Below are the code and all the weights of a small trained network. Each question names an input and a target symbol and asks about switching units off, where a switched-off unit gives its printed mean instead of its output.

import numpy as np


def w(rows, s, z=0):
    codes = np.array(rows[::2]) - 128.0
    scale = np.full(codes.shape[1], s)
    scale[-1] = z or s
    return codes * scale


def softmax(a):
    e = np.exp(a - a.max(-1, keepdims=True))
    return e / e.sum(-1, keepdims=True)


def log_softmax(a):
    a = a - a.max(-1, keepdims=True)
    return a - np.log(np.exp(a).sum(-1, keepdims=True))


def net(x, mask):
    ids = ['αβδξπσ'.index(c) for c in x.split()]
    T = len(ids)
    res = E[ids] + P[:T]
    u = 0
    for l in range(2):
        r = res
        for j in range(3):
            rows = slice(4 * j, 4 * j + 4)
            q, k, v = (r @ M[l][rows].T for M in (Q, K, V))
            z = softmax(np.where(np.tri(T) > 0, q @ k.T / 4**0.5, -1e9)) @ v
            o = O[l][rows]
            res = res + np.where(mask[u + j], z, o[:, -1]) @ o[:, :-1]
        u += 3
    return log_softmax(res[-1] @ U[:, :-1].T + U[:, -1])


Q, K, V, O = {}, {}, {}, {}
E = w([
[114,159,109,117],'α',
[70,236,33,184],'β',
[193,156,130,29],'δ',
[254,30,20,226],'ξ',
[68,7,177,233],'π',
[72,110,253,117],'σ',
],0.0074)
P = w([
[184,146,70,130],'0',
[229,174,153,207],'1',
[90,81,31,62],'2',
[236,193,202,237],'3',
[63,78,39,23],'4',
[214,192,236,246],'5',
[55,76,65,5],'6',
[172,170,254,241],'7',
[43,67,110,17],'8',
[173,179,253,214],'9',
[27,91,57,41],'10',
],0.0051)
Q[0] = w([
[113,46,150,146],'L0H1',
[135,232,170,103],'L0H1',
[116,106,41,165],'L0H1',
[149,224,84,112],'L0H1',
[184,24,56,143],'L0H2',
[79,62,164,129],'L0H2',
[182,14,71,136],'L0H2',
[126,1,142,102],'L0H2',
[209,88,109,183],'L0H3',
[154,193,127,112],'L0H3',
[155,59,168,193],'L0H3',
[143,67,184,177],'L0H3',
],0.0081)
K[0] = w([
[22,126,119,49],'L0H1',
[214,181,203,184],'L0H1',
[71,63,76,171],'L0H1',
[229,120,117,225],'L0H1',
[211,78,95,56],'L0H2',
[69,112,54,105],'L0H2',
[199,66,82,65],'L0H2',
[161,59,1,83],'L0H2',
[142,195,203,161],'L0H3',
[74,130,157,83],'L0H3',
[222,153,206,171],'L0H3',
[236,138,183,149],'L0H3',
],0.0079)
V[0] = w([
[34,97,129,164],'L0H1',
[130,83,154,227],'L0H1',
[215,89,122,193],'L0H1',
[27,131,80,88],'L0H1',
[100,213,135,150],'L0H2',
[182,96,155,1],'L0H2',
[140,185,226,116],'L0H2',
[76,126,7,36],'L0H2',
[202,242,130,233],'L0H3',
[125,133,226,183],'L0H3',
[99,39,160,146],'L0H3',
[184,243,217,215],'L0H3',
],0.0041)
O[0] = w([
[191,122,65,86,10],'L0H1',
[172,185,108,137,93],'L0H1',
[89,210,141,155,201],'L0H1',
[142,48,56,60,43],'L0H1',
[104,181,130,86,139],'L0H2',
[183,92,28,172,157],'L0H2',
[168,184,109,136,121],'L0H2',
[77,58,83,20,138],'L0H2',
[163,86,183,255,229],'L0H3',
[218,139,130,151,55],'L0H3',
[164,139,143,70,31],'L0H3',
[228,119,152,254,165],'L0H3',
],0.0053,0.0012)
Q[1] = w([
[28,68,115,30],'L1H1',
[42,104,125,44],'L1H1',
[234,188,202,254],'L1H1',
[233,230,130,189],'L1H1',
[46,45,83,63],'L1H2',
[172,189,232,195],'L1H2',
[167,225,176,238],'L1H2',
[118,67,25,75],'L1H2',
[113,66,120,132],'L1H3',
[170,125,167,248],'L1H3',
[116,187,147,214],'L1H3',
[112,115,127,17],'L1H3',
],0.0084)
K[1] = w([
[90,254,30,158],'L1H1',
[73,239,39,145],'L1H1',
[150,53,254,111],'L1H1',
[116,3,215,70],'L1H1',
[222,110,70,190],'L1H2',
[56,177,216,104],'L1H2',
[38,102,214,79],'L1H2',
[185,89,23,127],'L1H2',
[171,138,78,131],'L1H3',
[211,36,169,157],'L1H3',
[141,57,181,97],'L1H3',
[41,220,77,139],'L1H3',
],0.0077)
V[1] = w([
[160,238,46,173],'L1H1',
[41,48,132,225],'L1H1',
[133,247,87,56],'L1H1',
[57,224,79,189],'L1H1',
[190,92,16,191],'L1H2',
[94,9,250,178],'L1H2',
[99,253,111,33],'L1H2',
[78,185,245,87],'L1H2',
[178,51,164,77],'L1H3',
[195,60,63,181],'L1H3',
[183,28,50,147],'L1H3',
[50,219,165,174],'L1H3',
],0.0077)
O[1] = w([
[117,238,50,109,242],'L1H1',
[25,11,120,56,183],'L1H1',
[127,229,64,201,116],'L1H1',
[61,172,40,136,241],'L1H1',
[66,73,221,75,251],'L1H2',
[242,2,39,149,136],'L1H2',
[89,242,106,160,15],'L1H2',
[195,189,28,157,37],'L1H2',
[230,162,152,75,78],'L1H3',
[130,170,65,50,211],'L1H3',
[126,187,108,23,165],'L1H3',
[50,41,103,224,146],'L1H3',
],0.0079,0.0024)
U = w([
[61,107,30,155,85],'α',
[109,147,149,155,80],'β',
[133,170,244,222,250],'δ',
[183,199,103,2,67],'ξ',
[103,80,193,83,94],'π',
[199,67,45,197,148],'σ',
],0.0055,0.0024)

Each question gives the input, a string of symbols that net reads in full, and the target symbol t.
The units are the heads (4 rows each of Q, K, V and O). Each row of codes is followed by its name. A weight is (code - 128) times the scale printed after its matrix; where a second scale follows, it is the last column's (O and U).
mask holds one flag per head, layer by layer. A switched-off head (its flag False) gives its mean, the last column of its rows in O, instead of its output. The means were averaged over made-up inputs and are rounded, as every weight is.
A unit's drop is (log p(t) with every unit on - log p(t) with that unit switched off) / (log p(t) with every unit on - log p(t) with every unit switched off).
The circuit of an input: a set's keep is (log p(t) with only the set's units on - log p(t) with every unit switched off) / (log p(t) with every unit on - log p(t) with every unit switched off). Starting from all 6 units, units are removed one at a time, each time the one whose removal leaves the highest keep (on an exact tie, the one counted first), for as long as the keep stays at least 0.8.
circuit, biggest first: the units of the circuit, biggest drop first
unit that matters most: the unit with the biggest drop
heads that matter: for each layer, one digit per head in row order, 1 if its drop is at least 0.15 and else 0, layers parted by /
drop when u is switched off: that unit's drop, to one decimal
input δ δ ξ α, target ξ: heads that matter -> 010 / 001
input β π α α, target π: circuit, biggest first -> [L1H1]
input α α δ ξ, target ξ: heads that matter -> 000 / 001
input β δ δ α δ, target α: circuit, biggest first -> [L1H1; L1H3]
input δ α δ σ π π, target σ: heads that matter -> 000 / 010
input α ξ ξ δ, target ξ: heads that matter -> 000 / 001
input δ δ δ δ ξ α ξ α, target ξ: circuit, biggest first -> [L1H3; L0H2]
input δ δ δ δ σ α, target σ: heads that matter -> 000 / 010
input α β σ ξ δ β δ δ β δ ξ, target π: circuit, biggest first -> [L1H2; L0H1]
input δ ξ β δ α α β δ δ δ δ, target α: heads that matter -> 100 / 101
input π ξ α σ δ δ δ π, target π: heads that matter -> 101 / 100
input α β α β δ β α, target α: circuit, biggest first -> [L1H1; L1H3]
input α σ δ ξ δ, target π: heads that matter -> 001 / 010
input δ δ ξ π β π δ δ δ π, target π: unit that matters most -> L1H1
input δ δ ξ β β σ δ δ, target σ: heads that matter -> 010 / 010
input σ ξ α α β ξ δ β π α, target π: drop when L0H2 is switched off -> 0.1
input α β α δ σ, target α: drop when L0H1 is switched off -> 0.0
input ξ α β ξ, target ξ: drop when L1H2 is switched off -> 0.1
input ξ β α σ, target σ: drop when L1H2 is switched off -> 1.1
input δ σ α α δ β δ α α, target α: unit that matters most -> L1H1
